Below is a small trained network, with its code and all its weights. Each question gives an input and a class and asks what happens when units are switched off, that is, made to give their printed mean instead of their output.

import numpy as np


def w(rows, s, z=0):
    codes = np.array(rows[::2]) - 128.0
    scale = np.full(codes.shape[1], s)
    scale[-1] = z or s
    return codes * scale


def norm(h):
    return h / np.sqrt((h * h).mean(-1, keepdims=True) + 1e-5)


def f(y):
    return y / 2 * (1 + np.tanh(0.7978845608 * (y + 0.044715 * y**3)))


def log_softmax(a):
    a = a - a.max(-1, keepdims=True)
    return a - np.log(np.exp(a).sum(-1, keepdims=True))


def net(x, mask):
    res = np.array(x, float).reshape(1, 7) / 4 @ E
    u = 0
    for l in range(2):
        y = f(norm(res) @ A[l][:, :-1].T + A[l][:, -1])
        res = res + np.where(mask[u : u + 8], y, B[l][:, -1]) @ B[l][:, :-1]
        u += 8
    return log_softmax(norm(res)[-1] @ U[:, :-1].T + U[:, -1])


A, B = {}, {}
E = w([
[157,159,180,128,85,104,46],'x0',
[246,145,137,7,229,104,65],'x1',
[242,199,63,62,4,164,204],'x2',
[133,122,74,74,51,108,152],'x3',
[180,133,194,34,165,21,162],'x4',
[88,16,250,29,61,161,232],'x5',
[88,240,168,81,43,186,158],'x6',
],0.0022)
A[0] = w([
[119,101,144,158,254,112,111,103],'0.n1',
[91,132,99,192,102,160,130,64],'0.n2',
[150,170,151,76,132,83,107,135],'0.n3',
[137,153,173,120,76,99,129,86],'0.n4',
[207,151,61,150,174,136,129,43],'0.n5',
[120,172,110,151,98,125,130,3],'0.n6',
[126,48,124,187,113,150,162,152],'0.n7',
[99,171,126,180,142,85,72,45],'0.n8',
],0.0082,0.0026)
B[0] = w([
[114,49,248,110,237,36,96,252],'0.n1',
[39,195,115,145,187,201,96,186],'0.n2',
[106,154,43,175,111,214,111,179],'0.n3',
[134,42,204,130,156,236,121,154],'0.n4',
[195,92,207,85,134,32,121,175],'0.n5',
[113,185,183,151,155,113,72,126],'0.n6',
[81,121,58,109,162,149,134,223],'0.n7',
[94,50,129,152,123,119,254,173],'0.n8',
],0.0045,0.0037)
A[1] = w([
[139,178,172,91,142,200,88,155],'1.n1',
[97,79,66,112,116,89,254,121],'1.n2',
[67,76,168,175,138,146,141,178],'1.n3',
[191,142,184,98,164,144,146,106],'1.n4',
[212,115,106,118,92,110,94,2],'1.n5',
[197,153,65,169,118,144,128,144],'1.n6',
[121,86,201,70,166,129,112,156],'1.n7',
[79,191,147,206,85,77,160,175],'1.n8',
],0.0068,0.0028)
B[1] = w([
[96,104,133,137,71,69,237,181],'1.n1',
[210,84,140,144,116,215,225,205],'1.n2',
[177,238,23,116,108,81,43,253],'1.n3',
[2,98,97,167,78,137,133,160],'1.n4',
[21,238,56,65,81,155,72,131],'1.n5',
[142,99,196,57,188,25,34,152],'1.n6',
[167,106,154,217,154,105,136,241],'1.n7',
[83,26,103,171,211,111,87,182],'1.n8',
],0.0044,0.0039)
U = w([
[180,100,115,123,101,146,81,26],'0',
[170,102,130,92,66,200,224,200],'1',
[143,154,133,121,148,175,105,2],'2',
[162,205,85,32,97,80,58,139],'3',
[35,154,9,214,150,198,115,159],'4',
[154,72,159,163,224,37,83,177],'5',
[92,139,194,166,57,155,135,101],'6',
],0.013,0.007)

Each question gives the input, the list of numbers given to net, and the class t.
The units are the neurons (one row each of A and B). Each row of codes is followed by its name. A weight is (code - 128) times the scale printed after its matrix; where a second scale follows, it is the last column's (A, B and U).
mask holds one flag per neuron, layer by layer. A switched-off neuron (its flag False) gives its mean, the last column of its row in B, instead of its output. The means were averaged over made-up inputs and are rounded, as every weight is.
A unit's drop is (log p(t) with every unit on - log p(t) with that unit switched off) / (log p(t) with every unit on - log p(t) with every unit switched off).
The circuit of an input: a set's keep is (log p(t) with only the set's units on - log p(t) with every unit switched off) / (log p(t) with every unit on - log p(t) with every unit switched off). Starting from the 12 units with the biggest drops (on a tie, the unit counted first), units are removed one at a time, each time the one whose removal leaves the highest keep (on an exact tie, the one counted first), for as long as the keep stays at least 0.8.
circuit, biggest first: the units of the circuit, biggest drop first
unit that matters most: the unit with the biggest drop
top k neurons: the k neurons with the biggest drops, biggest first
top k neurons in layer l: the k neurons of layer l with the biggest drops, biggest first
drop of u: that unit's drop, to one decimal
input [8,1,0,7,8,3,-3], class 1: unit that matters most => 0.n4
input [3,6,-2,-1,-4,8,2], class 6: circuit, biggest first => [1.n2, 1.n4, 0.n1]
input [6,-3,5,6,-6,-5,-5], class 3: top 2 neurons => [1.n6, 0.n1]
input [0,-5,1,0,8,0,-4], class 1: circuit, biggest first => [1.n2, 0.n1]
input [4,3,5,7,3,-1,8], class 1: top 3 neurons => [0.n4, 1.n3, 1.n1]
input [7,-1,4,5,-2,1,-4], class 3: top 2 neurons in layer 1 => [1.n5, 1.n6]
input [5,2,7,-5,7,-1,-8], class 3: circuit, biggest first => [1.n5, 0.n3]
input [-3,0,2,2,-1,-4,3], class 3: top 3 neurons => [0.n1, 1.n7, 1.n2]
input [-6,-2,7,5,1,-4,4], class 3: top 3 neurons => [0.n8, 1.n6, 0.n6]
input [6,0,2,3,3,-2,-2], class 3: top 2 neurons => [1.n5, 1.n6]
input [6,-7,0,1,1,2,4], class 4: top 2 neurons in layer 1 => [1.n3, 1.n8]
input [-7,3,-2,-2,3,0,7], class 1: top 3 neurons in layer 1 => [1.n1, 1.n3, 1.n8]
input [3,-1,5,7,8,-4,-7], class 3: drop of 1.n5 => 0.2
input [5,-3,0,5,5,2,-5], class 1: unit that matters most => 0.n1
input [-2,3,-3,0,-1,3,6], class 1: drop of 0.n8 => -0.1
input [-6,2,-3,1,-1,-5,3], class 5: drop of 1.n6 => 0.0
